[-24  30 -14  25   5   4  11 -37  19 -16   0  -5 -14  -6  12  20 -14  15
  -4 -22  22   6 -10 -16   5  21   0 -24  15 -10  10  -5]  bagid
[-21 -24 -29  41 -10 -40   4 -22  -8   2 -23 -12   7 -49  22  62 -31  -6
 -59  34 -35   5  68  -2  15  -3 -60 -24   9 -33 -18 -46]  mivak
[ 25 -33   7 -34  24  37  20  12 -25 -22  22   3 -49   8  15 -50  19  -1
   0 -12   5 -22  61  12 -32  24   3  14 -28   9 -15   0]  laka
[ 35 -41  15 -13  17  -8 -14 -36  28   3   7  -5 -32   4  15  17  16   2
   8 -28  -8  45  39   5 -39  -2  -3 -45 -27  -4  24  -2]  rupu
[-28   8  -2  30  22   4  25  -2 -16  -6  15 -37 -55   1  42 -28   4 -10
  -9  -7   5  -9  66 -10  10   8  -8 -78   8 -32   7  -8]  rupu
[  4  -6  -8 -12  -4  -7  13  13 -26  -8   8  24 -31 -16   9  -2  27  -6
   1   3  18  19  40  -7   2 -43 -18 -12 -14  -6 -18 -21]  rupu
[ -7  44  -2 -17  -2  10 -12 -22  -4 -11   3   1 -21  17  29  20  -1   0
 -33  12  26   3  21 -22  14 -48   5   6 -25 -11   1 -26]  laka
[  3   4  -5  14 -28  29 -32  17 -30 -42 -17  10  -1 -53 -35  26 -17 -39
   7  22 -12  14 -26 -10  20 -26 -19   7 -35 -14 -30  -6]  laka
[ -6  34  -8  13 -12  12  14 -52  -6 -22  26 -21 -53 -13  27   5 -12  25
   3  31   8  -1  45   0  26  14   3 -22   4  12   1 -22]  bagid
[ 24 -11 -14 -20 -22   0   7 -15  13   0  10   3 -36  -6  33  28  14   3
 -26  12 -16   8  41   0  -9 -26  -2  10 -24  27 -20 -18]  Pitu
[ 11 -16 -14  22  18  26  18   9 -32  -6  34 -13 -37 -27  14 -60 -29 -25
  10   9  -6  -7  -8 -24 -21  25 -25 -36  18 -35 -15 -16]  bagid
[-11 -12   8  51 -22  56 -19  10 -30 -34 -10 -14   4 -14  -6   6 -11  33
 -26  22  44   3 -35 -35 -26 -16 -14 -16 -35   0 -10 -12]  Pitu
[  8   9   0  -3  -8  -2   6 -11   4 -20  23  -8 -17  -3  17  -2  15  -8
 -12  -8  -3   6  41   0  -1  17 -19  -1 -11   1  -8  -7]  fik
[ 15  43 -14 -46  -2  18   3  11  21   3  23 -14 -41  34  46   8  16 -10
 -18 -13 -11   2  23 -19  24   7 -13  22 -41 -19  -8  11]  laka
[ 38  25 -23 -15 -45  13  29 -17 -45 -13  24 -10 -44 -23  45  25  18  18
 -51  29  20  50  70 -20   2   5 -57  -8 -12   0  12 -59]  Pitu
[ -9  19  30  20   5   5  -2 -40 -15 -12  -4 -28 -25  -1   7 -22   5  29
  -5  17  38  14 -16 -18  -8   3   6 -12 -21  -4  10   5]  mivak
[-24  -1 -13  36  15  -5   4 -20  36 -11 -30 -24 -13  -3  15  19  -4 -16
 -25  -1 -14 -18  21  10  16   5  16 -23   4  13 -12   8]  Pitu
[ 34 -35  12  -6 -29   9   6  19  -5  -1  22   1 -28  29  48 -27  39  -6
  28 -20  -9  11  47  10 -15 -40 -29   4 -51  16 -29   7]  det
[-12  22 -19  19  19  18  13 -49  10 -31  17   0 -35   1  26   6   2   7
  -2 -10  18   8  29   7   3  25  -3 -13  -4   9  11 -11]  bagid
[ 16  14 -21  -9   1  -6  19   0  29  40  24 -17  25   1  17 -16  20   4
  -2  31   3   1  64 -10  25   0 -18   3   3  -3 -31 -16]  bagid
[-20  55 -12 -13   4  -4  19 -28 -14   7  45 -21   0 -22  24  17   4 -26
 -41  48   3 -21  21 -17  32 -11  22 -19   8  11  43 -12]  Pitu
[   0  -13   -1  -18   -9   25   -2   41 -105  -24    1   46   -2  -49
  -52  -49   12   31   45    1   40  -26   11   38   10  -42    5   -3
   18   -3   11  -22]  Pitu
[-29  18   2   5   0   5   5 -42  11 -12  -3 -27  22  25  44   1 -27 -24
 -16   6  -5   4   0  -4  33 -25  -1   4 -10  38   4  38]  fik
[ 14 -15 -16 -42  14   7   3   2 -25  -2   9   4  10  -8 -28  -7   7  12
  27  19  12  -5  30   6   0  35  -7  39 -21  10  11   6]  det
[-17   7   9  -1  14 -12   1  -2  -9  -2  19  -9 -47  25  15  -4  12  10
  11 -11  15   6   0 -22  -3   1   8 -21   3 -12  -6  -7]  rupu
[  4  17  -9 -19  -5  -6  16 -14  12 -14  34  -6 -41  -9  23  -9  18 -17
  -9  -4 -12   6  32 -20   5  25 -15   8 -24  -6 -22   6]  fik
[ -7  15   3 -27  10   1  -6 -16 -21 -18   4   1 -20   5   6  14 -20  -3
  -6   2  -3 -17   9   4  22  -8   9  10  -2  -1  14   0]  laka
[ -5   1 -19 -18  -8  27   7   8  -2   5  -7 -23  -5  -4   5 -12 -15   2
   4  17  -5  12   0  -2  -6  -1   7   6  -9  -3 -19  -6]  mon
[ 11  -3   7   0  19  -7  -1   0   8 -25   1  15 -45 -14  -6   2  16 -45
   5 -40   4  15 -29   2 -40 -12  28 -31  12  -1  11  -2]  rupu
[-15  -6  34  21  -6  -6  12  -6 -20 -22  22 -21 -31  24  58   4   4  20
 -14  40  14  -8  38  40 -11 -66  -3   0 -21  40  -1  22]  mivak
[-16  26 -28 -19  21  12   0 -15  -1 -18  14   2 -31   4  28   9  -5 -18
  -9 -20  -5   1   7  17  -7  -6  10 -11  -6 -14  27 -17]  mon
[-16  22   4  17  20  -9  -4 -14  -2  -6   4 -25  -6  -2  -4   9  -7   2
 -15  31   9 -11  -9  -4  27  13   7 -10   6   2  21   6]  Pitu
[ 51  42   0 -58 -14  29 -11  13  40   3  36 -66 -11  32   8   9   7  -5
 -16 -51   2 -27   6 -21 -52  83  33  -7   9   5  15  25]  fik
[-25  13 -14 -33  12   6  -5 -15 -22  -9  15 -13 -25   3   6  23 -15  -2
  10 -13  -4 -36  21  -3  17   8  31 -22   9  14  18  11]  rupu
[ -8  15  -7 -25  -6   9 -17 -22 -31 -20  21  37  10 -19   1  11 -28 -12
 -13   5   1  14 -47  -9  -7 -36   1  23   3  -1  26 -20]  fik
[  34   -4   12    5   -4    3    6    5   64   31   -4   -8    6   65
   53  -25   32   -7  -17 -114  -31  -14  -28  -19  -25   56    1  -25
   21  -31   37  -12]  det
[ 16  -7   1   8 -21  -7   5  -6   2  -4 -20  -8  -6 -15   4  -5   4 -14
   6  -5   0  10   9 -14   7 -12 -18 -14 -19  -8  -6   0]  det
[ -2   7 -36 -53  -8  35  16  20 -31  -1  -9  -6 -22 -10  -3  -4  -2   6
  23   6  14  43  40  -6  -1   3 -18  37 -28 -16 -41   4]  laka
[ 23  -1 -26  -5  -1  33 -12   7  -7   1  -8 -14 -25  -7   2 -40  15 -26
  28  -2   0  12  30  -6 -12   5  -3  -7 -29 -25 -25 -19]  det
[  7  -8   4  -6   8 -14 -18   9  -9 -16   1   0 -29  -2 -16  -7  -7  18
   7  14  -1 -23  -1   8   7  -4  -3   5 -10 -11 -16 -16]  mon
[ 21   4 -16  10  10   4   2 -13  -7 -11 -14  -1 -38 -19   8 -16  12  -4
 -17  18  -2  11  38  13  21   3 -16 -12  -4  -9  -1 -27]  Pitu
[-16  46 -26  22  44 -31  12 -37  67   0  -4  55 -67   3  45 -18  34 -22
   4 -38  13  35   0  12  14 -69   5 -22  -8 -48  -6 -21]  bagid
[ 20   6   7 -36   2  -9   0 -25 -38   5   1  22 -22 -37 -23 -32  17  15
  15  27   6   2  12  17   8 -11  17  24   3   2   2 -27]  mivak
[ 20   3  14 -25 -26   3  15  10 -17 -12 -19 -20 -23 -17 -16  -3   3  23
   1  20  23   6  46  -8  11  -2  -8   8 -14   2 -30   3]  laka
[-16  -2  -4 -10  19  10   9  -8 -33 -21  -7  16 -46   3  14  -7 -30  14
  -8   4  -1 -16 -15   3  19  -9   7  -7  20   0  24  -7]  rupu
[ 14   2   7  -3 -16   8  -2   4 -22 -13   0   7 -25 -19   3   0  20  23
  -3  -5  14  12   5  10 -25  -9  -9   4 -12 -10  -2 -15]  mivak
[-25   5 -24  21  -3   4  24 -27  31   1  -8   3 -13 -31   6  17 -19  17
  -2   3   5  18  -1 -17  -6   0   2 -16   9 -16 -18 -10]  bagid
[  1   0  -7  -1  -3  19   3  23 -21 -17  -6  -7 -11 -36 -23  -6  15 -15
   7   6  10   9  61  16 -13  -1   0 -13  -4 -23 -24 -22]  laka
[ 18  15 -26  10 -33  29  27 -12  17   7 -14   4  33 -28  20  -2  14  -4
 -14 -18  20  36  32 -11   6 -17 -28 -22   2  -3  -6 -21]  bagid
[ -8   6 -14  -6  35 -12   1 -31 -20  -6   9   7 -38  -4  25 -23   8 -23
 -13 -11  -6 -16  10  -6   6  10  -8   5 -12 -15  -3  -8]  mivak
[-10  19  -5 -24   8 -10   2  -9  -5  -9  12  -6 -14   9  13  10 -11   9
 -10  -4   3 -19  -3  -1  15  -2   1  -2  -4  -3  21  -1]  mon
[-12  31   4  -9   6   2  20 -25  -7  -7  17 -16 -71  12  47 -26  21  -8
  19   5  11  45 -13  -3  -5 -20   1  14 -39   0 -15  28]  mivak
[ 20  -7 -33 -23  -4  12  -8  14 -25 -26   8   9 -38 -25  15  13 -10 -27
  -9 -19  -1  16  15   6 -40 -29 -25 -17 -20 -26  -6 -29]  mon
[-21 -26  -3   1  -5  -3   1   3 -24 -10  20  -3  18  -5  -8  11 -11  25
   0   7   6   3  33  -4 -19  21 -22  14   5  -2 -20 -13]  fik
[ -4  18   6 -32   9 -15   8 -15  -9 -18  29 -11 -28   1  11  35   0  11
 -24   0   7 -25  46 -18  17  26  -9   2 -21  -6  17   7]  laka
[ 33  59  -9  37 -44   1 -45   5   6  -8 -18 -81 -30   0 -16  27  37  -3
  26   9  18  55  53  -4  29  33 -27 -44  -7 -27 -40 -33]  Pitu
[ 12   8 -13   6 -10  -6   5  -5   0  -2 -22 -10 -20 -14  11  -2  12 -10
 -17  16   6   7  34   1  20 -26  -9 -11  -2   6 -23 -16]  Pitu
[-17 -10  13  35  -4 -24  -6  11   2 -25  20  -9 -14  19  17  40  20 -61
  19 -55 -22  29 -28   1 -19   6  -9 -30  16  15  -8   8]  rupu
[  5  -3   3   7   6  -9  -6  -5 -18 -23  33 -18  -6  -9  20  28 -11 -45
 -25  -9 -17 -28 -10  -4   1   6 -10 -27  -1  20  29  17]  Pitu
[  1 -55  10  -3  37  -7  -5 -64 -49 -73  -1  36 -66  -4  -7  26 -26 -14
   2 -31  -1  39  -9  13 -53  41  -9  31  -1  29   9 -30]  laka
---
[-17  -5  -8 -16   1  12 -11  -1   5  15  12   7 -18 -11   8 -14  13  -6
  -3 -13 -11  -3  14  19  25  -4  -8   9 -12  -6  13  -3]  tefat
[ 10  -6 -29 -16  -8   9  -5  18  17   6  14  29  26  17  32  -4 -26 -14
  -4  24  -8 -27  18   6   5 -10  26  17   4  36  27 -15]  kosuf
[-21 -28 -21 -28  18  38 -15  -9 -18   2  -4   5 -19 -12  26 -11 -16  -1
   3   7   9   4 -17  -7   0 -27  -6  -1  -8   7 -15  10]  zozo
[  4  -5  23   9  -7  -1  -1   4  29  -3  -5 -16  11   1  -5 -14  16  -6
 -22  -9  -1  15  12  37 -10  -2   4 -31  21 -14  -9  -2]  Pon
[-13   7 -53   2  25  21  -3 -21   4   6 -14  13 -13  14  36 -13 -46  26
  -3 -11  41   4   7  -7  -3 -50 -24 -12  21   8 -39  29]  Fikaz
[  8  17 -23   0  38  16 -11  -4  13 -10  -4 -14 -12  11  12   7   1  24
 -10 -12  10  15 -16  -6 -19 -21  20  -7  27  23  13   6]  Pon
[-15 -24  -5   4 -21  19  15   8 -15  13  14  -3 -20 -11  -7 -16  25 -15
  20  -8   6  -7   5  22  22   2  -7   7 -24 -23  -1   2]  zozo
[-11 -15  16 -13  -4  30  17  12   0  18  -2   8  -6 -12 -12 -15  20   4
  -4 -26 -14 -20  -9   0  31 -26   8  25   2  -8   7  -4]  pimo
[ -8   0  24 -12  -1   7  17   2  15  21   7   2 -16 -23 -12 -18   7  -1
  10 -17 -12 -23  -1  17  17  -1  -8   6 -17 -12  28 -17]  Metar
[  4  -6   6  -5   9  -7  -9  -6  -1   0  17  26  -8  -3 -15   4   7  -4
   0 -16  -9 -13   9  14  17 -20  -6  20  -2 -19   5   3]  Metar
[  4  -5  11   6  -2   2 -29 -23   6  -1 -13  30  -5  -5  -2  -3 -31 -10
   2  -6   8  29 -18 -31  10 -28 -24 -25  -3 -16  -5   4]  Feti
[  5  22 -11   4 -21   6   9  12  27  17  15  31  15  -2   0 -10  -4 -19
 -29  29 -15 -44   5 -27  14   0  20  21   0  19  37 -37]  Loka
[ -2  18 -10 -14  23  29   0   0   8  22 -12  -8 -27 -20   5   9 -29  26
  -3 -16   2  21 -27 -41   4  -9  13 -30   3  11  13  -4]  Loka
[  0  14 -21   0 -29  19  -2  -2   5  -3   5   6  14  29  25  -8  -5 -36
 -12  18   0 -22 -11  -7 -12  -1  -2  23   5  16  -8 -19]  Fikaz
[ -9  -2 -13  10   2  -9   2 -10  -7  10   5  20 -10  -7  -3 -23  14  16
   9  -1  -8 -37   7   9  17  18  -6  15 -21  -9  10  -5]  Metar
[  7  29 -20 -12  24  24  13  -3  14  13  -8   5  -7   5  12 -10  -1  13
   2 -10  21   9 -23 -39  -3 -33  -4  22  27  11   8   9]  nef
[-46   6 -53 -27  31  11  -1   6  12 -13 -22   0  -4  15  76 -25   2  31
 -11   5  20 -45 -15 -13 -29  21   3 -32  18  13  17 -20]  tefat
[  1  10 -18  -3   0  18  15  14  25  10  -9   2  23  16  20 -16  16 -17
 -19   6  -5 -20  13 -11 -15   1  16  18   8  24  16 -22]  Pon
[  4  -2   1   7  -5  16  16   3   8  15 -11  22 -10 -23  -3   2   0  -3
 -33 -10  -1 -11   8 -12  31 -21 -14  -3   4 -46 -14   4]  Loka
[ -2   1  -8 -17  -2  -2  -5   0  12  -4  14  36  11  10  13  -8   1  -6
  -7  14 -16 -33  -4 -11   1  -5  16  22   5  14  17 -20]  Metar
[ -3 -18  65  38 -82 -14 -15  16  -1 -48  15  -2  39  45  19  17  34 -46
 -32  21 -35   5 -13  64   0  41   0 -42  13 -32 -28  -4]  Fikaz
[ -8  15  34 -27  -6   1  -8  -7  15  21  11 -11 -14   0 -30   2  43 -42
  13 -12   5  17 -12  -6 -11   2   4  44  17 -29 -18  -8]  nef
[  5 -12  21 -10 -11  19  -9  -2  18   9  -6  -4   5  -5  -7  -1  -3 -31
 -15 -23   7  27   6  15  -9  -6  -7 -42  26 -29 -24   7]  rupid
[  0 -17 -31 -45  33  10  16   8  29  33 -34  45  -3  -9  43 -18 -28  29
 -13  -3   2 -44  19   1 -18 -42  25  10  24  67 -21  16]  kosuf
[-53 -88   0 -19  31   7   2  -4   0  14   8 -11 -55 -45  24 -42 -19  72
  14  -6   2  27 -25  48  48 -39 -31 -11  -6 -28  10  -4]  zozo
[-31 -17  17  10   3  14   0  -5   3  19   8   4 -22  -7  16   2   7   8
  -4 -24  -2  12  13   5  31   1   3   3  -2 -20   3   5]  susi
[  9  -6  -9  -2  -7   5  -8   8  -4   2   1  25   3  11  17  20   8 -17
   2  -6   7  -7  22  20  21  -9   7  21  -1 -16 -10  14]  kosuf
[ 32  15   8   1 -31  37  34  -1  17  46 -34   3 -12 -43   2 -29 -21  -7
 -37   4 -16  18  18 -16  20   2  -9 -41 -10 -15 -46  15]  Loka
[-10   6 -19 -13  -3  18 -13   1  18  16  -4  13   5  14  21 -12   1 -21
  -7  10  -1 -14  -2 -16 -15  12  16   3  11  25   8 -19]  rupid
[-15 -11   2  -5  -9   3   1  10   2  12   0 -18 -19 -14  -8   2  15  14
  10 -11   5   3  -5  21 -12  16  -4  14   5 -45 -17   5]  Pemeg
[ -9  -3  16  12 -15  -9  -6  15  22  13  32  -3   4  15  12  -2  19  -7
  -9  -6   2  -5  25  33  -3  11  23   2  18   8  27  -6]  susi
[  1 -18  -1   2 -23  23  15   9 -12   9  12   4 -27 -14 -15 -13  22 -19
  10 -13  -5 -11  -5  22  20 -12  -3  11 -23 -12   0   3]  zozo
[ -3 -14  15 -35  15  15  11 -18  23  21 -26   3 -21 -22  16 -10 -23   2
   4 -14  11  49 -47 -63   1 -23 -10 -12  21 -10  -4 -24]  Feti
[ 17  -9 -18 -35   5  32  13  -2  13  40 -26  -3 -24 -13 -33 -11  -7 -18
   4 -76   4  36 -23 -45 -16 -13   8 -14  18  -5 -21 -14]  rupid
[-13   8 -18 -16  29  19 -18   1  10  12  25  -9 -26  -5   9  12 -31  19
   9   4  -1  31   2  -3   8 -25   5  28  13  -7   3   6]  Pemeg
[ -4 -24  17 -14 -47  33   7  43  22  22  39   4  27  -6  -2   4 -17 -21
   9   5 -23   6  35  35   7 -13  19   4   4  -8  17  17]  Pemeg
[ 16  -9  -1 -12  -1  39  21  13  -1  -5  17   4   5  10  11   0 -17 -39
 -16 -10 -22  27  -5 -23  17 -20  14 -15   9  11  -7  -7]  zozo
[-46  67 -75   9  36  -9  25 -29  22  -8 -53  43 -38  17  95 -27 -25  44
 -13  39  30 -13  27 -48  18   0 -42 -20  -9 -24 -55 -11]  tefat
[ 13  -1 -20  -1  24  15 -13  -8  -1  21   8  -4  -3 -19  -8   5 -30  21
 -14  -5  15  36  -5 -34  18 -15   3 -16  16   1  10   5]  Loka
[-11  -2  -5  -5 -27  22  -2   2  12   7  12   9  16  19  18 -12 -11 -36
 -11  14 -11 -29  -3   4  -4  -9  -1  24   0  28   6 -20]  Fikaz
[ -4 -30 -10 -45  49  45 -11  -1  -9  37  -9  24  -7 -10   2 -14 -16  17
 -20 -30 -30   7 -12 -40  37 -67  15  59  10  57   4   3]  pimo
[ 16  36  -8 -22  45  44  10  24   1  34  -7 -37 -31 -17 -11  40  11   1
   3 -64  36  -4 -26 -25 -22 -33   9   2  16  17  51  15]  Loka
[  3  19 -52 -13  13  33 -35   2   8  -7  27   0 -45  10  13  -4 -21  39
   5 -19  -8  17 -29   2   0  -5  65 -13  35   3 -14  26]  Pemeg
[ -8   9   2  -2   2   9 -14   9  -1  19  -3  16  -3  -1   8  20  11 -15
 -19   2  -1 -11  12 -13  10  -2   1  15  -6  -9   0   2]  Loka
[  5 -22   1 -40 -39  21  13  13  15  14  -1 -16  14  -8 -14 -17 -43   2
  26  -9  16  82 -10 -30   1 -27  -5 -34  14 -48 -25 -22]  pimo
[ -8   6 -15 -12  -7  14  -5  12  27  12  10   7   9  17  26 -10   5 -21
  -6  17  -1 -20   5   0 -16  10  17   3  20  24  23 -22]  rupid
[-17 -11  -3 -21   5  23 -11  -4   5  12  23  -4 -12 -13   8 -10  14 -23
  -8 -16  -4   8  22  19  29  -3  -4   3   2 -28   3   0]  tefat
[  10   58  -67  -64   28   68  -16   -3   27   17    5   30  -55   11
    8    8  -29  -33   16  -38   33   15  -34  -71   10 -114   -7   84
   16  -35    1   -6]  nef
[  2 -13  10 -25  30   4 -40 -14   6   5   8   0 -10  -1  14   6 -16 -10
   4   9  -4  14 -32 -27 -26 -12   5   6  14  26  20  -9]  Feti
[-10 -10  12 -11   1  24  -4   5  19  25   2  -5 -29 -12  -2  -9  10 -17
  -4 -29  -9  -2   3  25  10  -6  -1  -8   5 -18   2  -2]  rupid
[  1   0  -5   1  -3 -10   0  -2  34   7  32  43  19  14  19 -18 -20 -30
  -7  42 -17 -27  11 -31  11 -14  10  29  11  24  38 -36]  Feti
[  7   5   5   0 -22  11 -10 -17  17   5 -15   6   0  -2  -6  -9   1 -24
 -13 -13  20  31   6   2 -10   7  -1 -49  28 -34 -49   9]  rupid
[  6   1 -16  -8  16 -12 -29  17  21  21  19  -8  -3  11  14 -27  -6  29
  11  15  13   6  -1  34 -13 -38 -21  34  10  29  45   4]  nef
[-81  -6  82  25 -56 -36 -19 -44  47 -11 -24  60 -33 -17  -6 -33 -25  -8
 -17  39 -29 -15 -20  49  69 -41 -66   2 -45 -45 -28 -56]  Fikaz
[  1  -2  14 -10  -2  18  11  11   1  15   4   2 -10  -3 -20   6  16 -18
  15 -32  -4   0  -1  -1  -2 -25 -20  23   0 -36  -7  21]  nef
[ -1   1  -6   3  -9   7  11   7  14  32   2   9  -6 -21 -16  -9  -1   0
 -12 -11   6  -7  13 -10  18  -1   1  -6  -2 -21   4  -6]  Loka
[ 17  -7  14   2 -18   9 -18  -8   8  -6   0  14  14  -2  -1  -4 -18 -36
  -3   2   7   1  -5 -12 -20  -8 -15 -34   6 -24  -5   8]  Feti
[  6 -16  -7 -18 -10   5 -11  19  15  11   1  24 -17  -4   8  -4 -21   9
  10 -10 -19 -26  -5  36  13 -29  10  13 -18  20  28  -8]  kosuf
[-12 -26  -5 -17   9  17 -12   3  -6  11  -9  20  10   5  29  10 -13  -9
   1 -13   3  17  13  -3  31  -7   5   7  -1 -10 -13   4]  kosuf
[ -1  16 -20 -15  55  37  10   3  13  -1 -28 -23 -16   2  30  12 -11  26
  -8 -29  15  16 -18 -22 -27 -30   6 -21  24  21   7  11]  Pon
[-18  -6 -15 -23  29  19 -20  -4  -3   8  -2  -8 -14  -4  10   8 -13  15
  -2  -5  -4  12 -14 -17 -17   4  13  19  16  -1 -20   8]  Pemeg
[-27   9  20   6  -6   3  29   8  37  25  -8  21 -26  -6  10  -7  31 -12
  -5 -10   0 -28  19  24  27 -12 -12  11   5 -22   4 -13]  rupid
[  7  -8   7   8  12  -1 -23 -15 -10  -7  -1  24 -12   5  12  21   4 -23
  -2   0   2   6  -4 -20   7 -20 -28  19  -1 -36 -10  12]  Feti
[-12  21 -13 -18  31  21   2   0  14  10  -2  -2 -21   9  26  -9   1  21
   8  -8   6  11 -25 -26  -1 -17   8  12  24   8   4   8]  nef
[ 22 -19  36 -13  -4  19   7   4 -12  18  -3  -6 -25 -37 -27  30  11  15
 -14 -13 -44  16 -41 -20   2   9  27 -10   1  17   1  11]  Loka
[ -5 -16   5   0 -21  22   4   2  -6   7  18   4 -29 -11 -15 -20  16 -24
   5 -11 -14  -6  -2  30  24  -6   7  -3 -18 -14 -11   3]  zozo
[-31   9 -27 -23  52  18  -3  -2  14  38 -30   6 -21  -1  42 -49  -3  47
  -1   2  -8 -33 -28 -28 -10  -8  -2  35  -3  69  26  -7]  nef
[ -2   7   6   9 -12   1   1   3  17  -5  -9   7  15  10   7   5   4 -21
 -10   1  16  -9   9   8 -23   6 -13 -33  19 -16  -7  -1]  rupid
[ -7   4  20  24 -34   4   7 -11  -3   2 -13  -9   9   7  -2 -12   7 -30
 -11   0   4 -23   6  31 -16  17 -30 -18  -9  -9 -35   6]  Fikaz
[-13  23 -11  19  43  -5 -54 -38  36  34 -41  68  40  24  67 -40  14  25
 -84  43  39  68  22 -13  97 -92 -14  79  34  90  12  -7]  Pon
[ -1 -11 -26  -4 -22  20  -3  -1  -8   2   8  23  10   8  13 -24   5 -37
 -11  25  -1 -11   2 -13  12  -4  -1  24 -14   7 -12 -18]  zozo
[ 10  -9  -8 -18  37   9 -22  -5   5   4  13   0 -29  -3  18   7 -13  15
   9  -6  -3   4 -42 -26 -12 -21  10  11  18  25  38  -4]  Feti
[ -2  -3  23   8 -12 -10  -9 -16  15   7   2   1   8  -4  -9  13   1 -17
  -1  10  30  55  21  10   2  -4 -22 -29  25 -36 -30   6]  rupid
